Below are the code and all the weights of a small trained network. Each question names an input and a target symbol and asks about switching units off, where a switched-off unit gives its printed mean instead of its output.

import numpy as np


def w(rows, s, z=0):
    codes = np.array(rows[::2]) - 128.0
    scale = np.full(codes.shape[1], s)
    scale[-1] = z or s
    return codes * scale


def f(y):
    return y / 2 * (1 + np.tanh(0.7978845608 * (y + 0.044715 * y**3)))


def softmax(a):
    e = np.exp(a - a.max(-1, keepdims=True))
    return e / e.sum(-1, keepdims=True)


def log_softmax(a):
    a = a - a.max(-1, keepdims=True)
    return a - np.log(np.exp(a).sum(-1, keepdims=True))


def net(x, mask):
    ids = ['ΔΘΛΣΨαβεημξπτφω'.index(c) for c in x.split()]
    T = len(ids)
    res = E[ids] + P[:T]
    u = 0
    for l in range(2):
        r = res
        for j in range(2):
            rows = slice(2 * j, 2 * j + 2)
            q, k, v = (r @ M[l][rows].T for M in (Q, K, V))
            z = softmax(np.where(np.tri(T) > 0, q @ k.T / 2**0.5, -1e9)) @ v
            o = O[l][rows]
            res = res + np.where(mask[u + j], z, o[:, -1]) @ o[:, :-1]
        u += 2
        y = f(res @ A[l][:, :-1].T + A[l][:, -1])
        res = res + np.where(mask[u : u + 12], y, B[l][:, -1]) @ B[l][:, :-1]
        u += 12
    return log_softmax(res[-1] @ U[:, :-1].T + U[:, -1])


Q, K, V, O, A, B = {}, {}, {}, {}, {}, {}
E = w([
[155,159,201,126],'Δ',
[190,205,159,198],'Θ',
[148,157,188,169],'Λ',
[123,168,185,152],'Σ',
[79,133,181,118],'Ψ',
[143,176,156,178],'α',
[165,247,34,59],'β',
[134,233,199,113],'ε',
[69,134,71,155],'η',
[191,157,130,238],'μ',
[154,169,120,195],'ξ',
[15,84,211,87],'π',
[43,154,244,98],'τ',
[132,123,140,182],'φ',
[152,102,140,204],'ω',
],0.014)
P = w([
[58,59,37,249],'0',
[81,175,202,135],'1',
[90,158,204,127],'2',
[106,178,160,164],'3',
[93,145,200,122],'4',
[98,129,192,132],'5',
[107,137,195,139],'6',
[107,133,191,139],'7',
[105,120,193,140],'8',
[110,145,167,162],'9',
[122,110,181,168],'10',
[112,114,176,177],'11',
[145,128,163,201],'12',
],0.011)
Q[0] = w([
[2,174,228,237],'L0H1',
[154,140,81,87],'L0H1',
[94,144,147,203],'L0H2',
[208,57,28,155],'L0H2',
],0.0092)
K[0] = w([
[50,76,2,232],'L0H1',
[157,178,200,105],'L0H1',
[195,146,79,145],'L0H2',
[108,159,251,222],'L0H2',
],0.0083)
V[0] = w([
[112,10,137,191],'L0H1',
[40,75,149,71],'L0H1',
[154,176,187,161],'L0H2',
[112,76,190,235],'L0H2',
],0.013)
O[0] = w([
[228,161,102,207,251],'L0H1',
[55,158,35,254,139],'L0H1',
[38,170,199,61,156],'L0H2',
[184,251,133,71,199],'L0H2',
],0.0079,0.015)
A[0] = w([
[66,132,128,174,84],'L0N1',
[126,102,145,145,247],'L0N2',
[152,47,244,113,124],'L0N3',
[77,212,113,127,233],'L0N4',
[170,127,58,150,151],'L0N5',
[151,89,172,55,84],'L0N6',
[156,161,121,143,32],'L0N7',
[96,109,76,159,170],'L0N8',
[171,114,90,133,2],'L0N9',
[103,112,119,216,122],'L0N10',
[64,179,165,1,126],'L0N11',
[138,218,76,71,171],'L0N12',
],0.0074,0.0058)
B[0] = w([
[176,136,99,102,156],'L0N1',
[94,218,216,171,163],'L0N2',
[152,186,51,158,181],'L0N3',
[121,59,229,151,252],'L0N4',
[170,124,144,106,158],'L0N5',
[150,138,36,180,154],'L0N6',
[102,61,49,80,155],'L0N7',
[210,237,134,103,152],'L0N8',
[139,48,1,152,119],'L0N9',
[183,89,118,127,190],'L0N10',
[162,114,146,161,204],'L0N11',
[72,103,156,129,234],'L0N12',
],0.0075,0.012)
Q[1] = w([
[167,135,207,195],'L1H1',
[177,160,177,195],'L1H1',
[122,253,184,210],'L1H2',
[160,48,148,50],'L1H2',
],0.0063)
K[1] = w([
[137,100,44,222],'L1H1',
[128,74,59,167],'L1H1',
[34,114,134,60],'L1H2',
[189,142,23,254],'L1H2',
],0.0075)
V[1] = w([
[176,98,26,221],'L1H1',
[38,130,204,129],'L1H1',
[140,80,55,152],'L1H2',
[76,69,175,254],'L1H2',
],0.0092)
O[1] = w([
[48,95,103,108,238],'L1H1',
[166,165,164,245,50],'L1H1',
[170,162,47,161,4],'L1H2',
[67,186,122,160,187],'L1H2',
],0.011,0.017)
A[1] = w([
[131,155,201,116,137],'L1N1',
[121,91,87,61,52],'L1N2',
[113,3,101,122,103],'L1N3',
[104,148,134,191,165],'L1N4',
[112,92,94,100,17],'L1N5',
[79,138,119,135,74],'L1N6',
[121,71,189,157,74],'L1N7',
[130,5,110,58,73],'L1N8',
[192,138,185,122,136],'L1N9',
[134,108,130,96,57],'L1N10',
[167,141,37,115,255],'L1N11',
[117,102,165,155,87],'L1N12',
],0.012,0.0083)
B[1] = w([
[118,47,32,163,255],'L1N1',
[188,134,137,151,195],'L1N2',
[125,187,180,169,184],'L1N3',
[129,211,193,2,196],'L1N4',
[172,177,122,221,164],'L1N5',
[197,130,11,56,181],'L1N6',
[236,175,108,178,198],'L1N7',
[178,183,175,160,229],'L1N8',
[138,12,16,162,205],'L1N9',
[209,212,92,110,150],'L1N10',
[27,110,215,23,140],'L1N11',
[133,180,54,145,173],'L1N12',
],0.0058,0.026)
U = w([
[195,225,70,85,2],'Δ',
[30,71,182,70,124],'Θ',
[100,99,154,139,118],'Λ',
[45,192,221,187,122],'Σ',
[120,129,191,79,134],'Ψ',
[160,134,64,109,104],'α',
[172,176,183,77,62],'β',
[185,202,73,176,10],'ε',
[126,188,3,101,90],'η',
[87,115,181,152,179],'μ',
[119,151,152,123,147],'ξ',
[184,145,99,48,151],'π',
[124,110,163,85,184],'τ',
[103,120,170,145,143],'φ',
[108,104,147,130,172],'ω',
],0.006,0.0061)

Each question gives the input, a string of symbols that net reads in full, and the target symbol t.
The units are the heads (2 rows each of Q, K, V and O) and the neurons (one row each of A and B). Each row of codes is followed by its name. A weight is (code - 128) times the scale printed after its matrix; where a second scale follows, it is the last column's (O, A, B and U).
mask holds one flag per unit, layer by layer, with each layer's heads first. A switched-off unit (its flag False) gives its mean, the last column of its rows in O or B, instead of its output. The means were averaged over made-up inputs and are rounded, as every weight is.
A unit's drop is (log p(t) with every unit on - log p(t) with that unit switched off) / (log p(t) with every unit on - log p(t) with every unit switched off).
The circuit of an input: a set's keep is (log p(t) with only the set's units on - log p(t) with every unit switched off) / (log p(t) with every unit on - log p(t) with every unit switched off). Starting from the 12 units with the biggest drops (on a tie, the unit counted first), units are removed one at a time, each time the one whose removal leaves the highest keep (on an exact tie, the one counted first), for as long as the keep stays at least 0.8.
circuit, biggest first: the units of the circuit, biggest drop first
most important unit: the unit with the biggest drop
k most important neurons: the k neurons with the biggest drops, biggest first
which heads matter: for each layer, one digit per head in row order, 1 if its drop is at least 0.15 and else 0, layers parted by /
input τ π Λ, target Σ: circuit, biggest first => L0H1, L1H1, L1N9
input τ μ Δ Δ ε ω τ τ β π τ ε, target Σ: which heads matter => 01 / 10
input ε τ α τ π Ψ Ψ Θ τ τ α Ψ ε, target ε: 4 most important neurons => L1N7, L1N9, L1N12, L1N1
input ε ε τ ε Σ α π, target ε: which heads matter => 10 / 10
input Ψ ε π Δ μ τ μ π Λ ε ε, target Θ: which heads matter => 11 / 10
input π π η ω, target η: which heads matter => 10 / 11
input τ μ Θ β ε Θ τ τ τ, target Σ: most important unit => L0H2
input τ μ η τ τ ξ τ α, target Σ: circuit, biggest first => L0H1, L1H1, L1N9
input τ Ψ π ω, target Σ: which heads matter => 10 / 11
input τ τ τ α τ π α Θ ξ π η τ, target Σ: which heads matter => 10 / 11
input ε α β τ τ τ ε η ε, target Σ: circuit, biggest first => L0H2, L1H2
input Ψ μ ε Λ β τ π, target Σ: circuit, biggest first => L0H2, L1N3
input π τ φ, target η: circuit, biggest first => L0H1, L1H1, L0H2
input μ Ψ τ Δ Θ α ε Θ Ψ π η Σ, target π: circuit, biggest first => L0H1, L1H1, L0H2
input π τ α τ μ τ ω τ τ τ Σ ε μ, target η: circuit, biggest first => L0H1, L1H1, L0N7
input τ τ τ μ Ψ μ τ ε π π Ψ, target Σ: circuit, biggest first => L0H1, L1H1, L1N9
input τ ε η, target Σ: circuit, biggest first => L1H1, L0H1, L1N9
input τ ξ π Ψ π τ π τ Λ τ β, target Σ: which heads matter => 10 / 10
input η Ψ π ε Σ τ ε, target Δ: which heads matter => 11 / 10
input Θ π ξ Θ, target α: 2 most important neurons => L1N9, L1N1
input Θ ε ω ε α, target α: most important unit => L0H1
input μ τ τ, target π: circuit, biggest first => L0H1, L1H2, L0H2, L1N9
input τ Ψ ε τ Δ Δ τ Σ α, target Σ: 2 most important neurons => L1N9, L0N4
input μ τ τ τ Θ Λ ε α τ τ ε ω, target π: circuit, biggest first => L0H1, L0H2, L1H1
input μ τ π η α τ τ Λ τ τ Σ τ τ, target π: circuit, biggest first => L0H1, L1H1, L0N4
input ω φ Σ μ, target β: most important neuron => L1N8
input π τ ω φ Λ ω τ τ π ε τ η, target η: most important neuron => L1N6
input τ τ Σ τ π τ π Θ, target Σ: 2 most important neurons => L1N9, L0N4
input η Δ Σ τ π Λ τ, target Δ: 2 most important neurons => L1N6, L1N8
